Below are the code and all the weights of a small trained network. Each question names an input and a class and asks about switching units off, where a switched-off unit gives its printed mean instead of its output.

import numpy as np


def w(rows, s, z=0):
    codes = np.array(rows[::2]) - 128.0
    scale = np.full(codes.shape[1], s)
    scale[-1] = z or s
    return codes * scale


def norm(h):
    return h / np.sqrt((h * h).mean(-1, keepdims=True) + 1e-5)


def f(y):
    return y / 2 * (1 + np.tanh(0.7978845608 * (y + 0.044715 * y**3)))


def log_softmax(a):
    a = a - a.max(-1, keepdims=True)
    return a - np.log(np.exp(a).sum(-1, keepdims=True))


def net(x, mask):
    res = np.array(x, float).reshape(1, 6) / 4 @ E
    u = 0
    for l in range(3):
        y = f(norm(res) @ A[l][:, :-1].T + A[l][:, -1])
        res = res + np.where(mask[u : u + 4], y, B[l][:, -1]) @ B[l][:, :-1]
        u += 4
    return log_softmax(norm(res)[-1] @ U[:, :-1].T + U[:, -1])


A, B = {}, {}
E = w([
[143,130,132,84,141,91,115,109,100],'x0',
[73,126,147,117,131,145,92,94,104],'x1',
[183,111,143,151,142,126,153,57,125],'x2',
[150,110,240,132,2,90,109,112,114],'x3',
[141,136,120,89,123,119,132,125,95],'x4',
[110,185,146,181,127,89,153,122,103],'x5',
],0.0099)
A[0] = w([
[111,195,125,213,127,60,164,197,76,101],'0.n1',
[163,49,92,78,101,172,93,145,167,83],'0.n2',
[87,213,127,170,117,57,203,80,118,2],'0.n3',
[173,125,108,133,118,31,150,254,175,148],'0.n4',
],0.008,0.0032)
B[0] = w([
[95,52,146,49,176,83,124,134,138,228],'0.n1',
[98,91,227,70,116,160,165,64,211,224],'0.n2',
[129,174,114,97,196,75,255,175,189,185],'0.n3',
[84,126,156,154,107,144,77,4,97,253],'0.n4',
],0.01,0.0039)
A[1] = w([
[6,97,89,142,84,126,1,108,41,254],'1.n1',
[55,88,150,87,112,119,138,217,170,68],'1.n2',
[190,36,126,146,148,105,141,50,158,175],'1.n3',
[134,63,190,162,65,79,128,171,121,74],'1.n4',
],0.0072,0.0025)
B[1] = w([
[95,254,77,212,59,128,137,125,136,255],'1.n1',
[8,188,188,154,147,140,73,62,179,171],'1.n2',
[25,225,81,142,135,135,214,88,123,236],'1.n3',
[191,157,132,150,229,31,74,226,165,203],'1.n4',
],0.0077,0.0057)
A[2] = w([
[220,83,225,129,6,47,45,232,144,93],'2.n1',
[121,94,9,143,242,208,109,161,82,88],'2.n2',
[111,252,84,221,49,111,245,26,127,176],'2.n3',
[86,73,87,168,139,108,156,255,29,2],'2.n4',
],0.0058,0.00095)
B[2] = w([
[166,72,21,169,113,37,114,122,190,183],'2.n1',
[243,121,196,207,71,53,58,182,100,168],'2.n2',
[132,119,205,153,67,217,87,110,7,254],'2.n3',
[150,144,208,186,177,96,101,196,196,121],'2.n4',
],0.011,0.0086)
U = w([
[212,114,27,205,151,86,53,186,178,134],'0',
[66,156,91,140,129,154,141,128,90,231],'1',
[91,120,182,42,206,127,255,173,235,123],'2',
[70,144,95,127,125,158,112,132,66,7],'3',
],0.0085,0.0014)

Each question gives the input, the list of numbers given to net, and the class t.
The units are the neurons (one row each of A and B). Each row of codes is followed by its name. A weight is (code - 128) times the scale printed after its matrix; where a second scale follows, it is the last column's (A, B and U).
mask holds one flag per neuron, layer by layer. A switched-off neuron (its flag False) gives its mean, the last column of its row in B, instead of its output. The means were averaged over made-up inputs and are rounded, as every weight is.
A unit's drop is (log p(t) with every unit on - log p(t) with that unit switched off) / (log p(t) with every unit on - log p(t) with every unit switched off).
The circuit of an input: a set's keep is (log p(t) with only the set's units on - log p(t) with every unit switched off) / (log p(t) with every unit on - log p(t) with every unit switched off). Starting from all 12 units, units are removed one at a time, each time the one whose removal leaves the highest keep (on an exact tie, the one counted first), for as long as the keep stays at least 0.8.
circuit, biggest first: the units of the circuit, biggest drop first
most important unit: the unit with the biggest drop
top k neurons: the k neurons with the biggest drops, biggest first
k most important neurons of layer l: the k neurons of layer l with the biggest drops, biggest first
drop of u: that unit's drop, to one decimal
input [-8,-5,1,-5,5,8], class 2: most important unit : 0.n1
input [2,-5,2,6,-8,-7], class 2: top 3 neurons : [0.n2 1.n3 1.n1]
input [5,4,5,-6,3,-3], class 0: 2 most important neurons of layer 2 : [2.n2 2.n3]
input [3,5,0,6,1,-6], class 0: 2 most important neurons of layer 2 : [2.n1 2.n3]
input [3,-5,-2,-6,2,-7], class 2: top 4 neurons : [0.n2 2.n3 1.n1 2.n1]
input [6,-1,3,2,2,-6], class 2: top 4 neurons : [1.n1 0.n2 2.n3 0.n4]
input [8,2,-5,-5,2,3], class 0: circuit, biggest first : [1.n3 2.n3]
input [-6,1,3,3,-7,-4], class 2: 2 most important neurons of layer 2 : [2.n3 2.n2]
input [-6,-6,-7,-2,-1,8], class 2: top 2 neurons : [0.n1 0.n3]
input [3,5,-7,7,-2,-5], class 0: circuit, biggest first : [2.n1 1.n4]
input [8,0,6,2,7,-7], class 2: 2 most important neurons of layer 0 : [0.n4 0.n2]
input [-3,-1,-2,6,-7,-6], class 0: top 4 neurons : [2.n1 1.n4 0.n1 0.n3]
input [-3,2,-2,5,-3,-2], class 0: circuit, biggest first : [1.n4 2.n1]
input [3,3,6,1,2,7], class 2: circuit, biggest first : [0.n3]
input [-7,2,8,8,7,8], class 0: top 4 neurons : [1.n4 0.n4 2.n1 0.n2]
input [0,4,6,-6,8,-2], class 0: top 2 neurons : [2.n2 0.n4]
input [-1,-5,-7,1,-5,-8], class 2: top 2 neurons : [0.n2 2.n3]
input [-7,2,2,-5,0,-2], class 0: top 3 neurons : [0.n4 2.n2 1.n1]
input [3,-6,7,5,7,8], class 2: top 2 neurons : [0.n3 1.n1]
input [-4,7,-3,-4,5,-7], class 2: top 4 neurons : [0.n2 2.n3 0.n4 1.n3]
input [-1,8,8,-8,-3,-4], class 0: 2 most important neurons of layer 2 : [2.n2 2.n3]
input [0,-5,5,-3,-1,-4], class 1: circuit, biggest first : [1.n3]
input [-6,4,4,-3,5,-6], class 2: top 2 neurons : [0.n2 1.n1]
input [5,-1,4,8,6,-6], class 0: drop of 2.n1 : 0.6
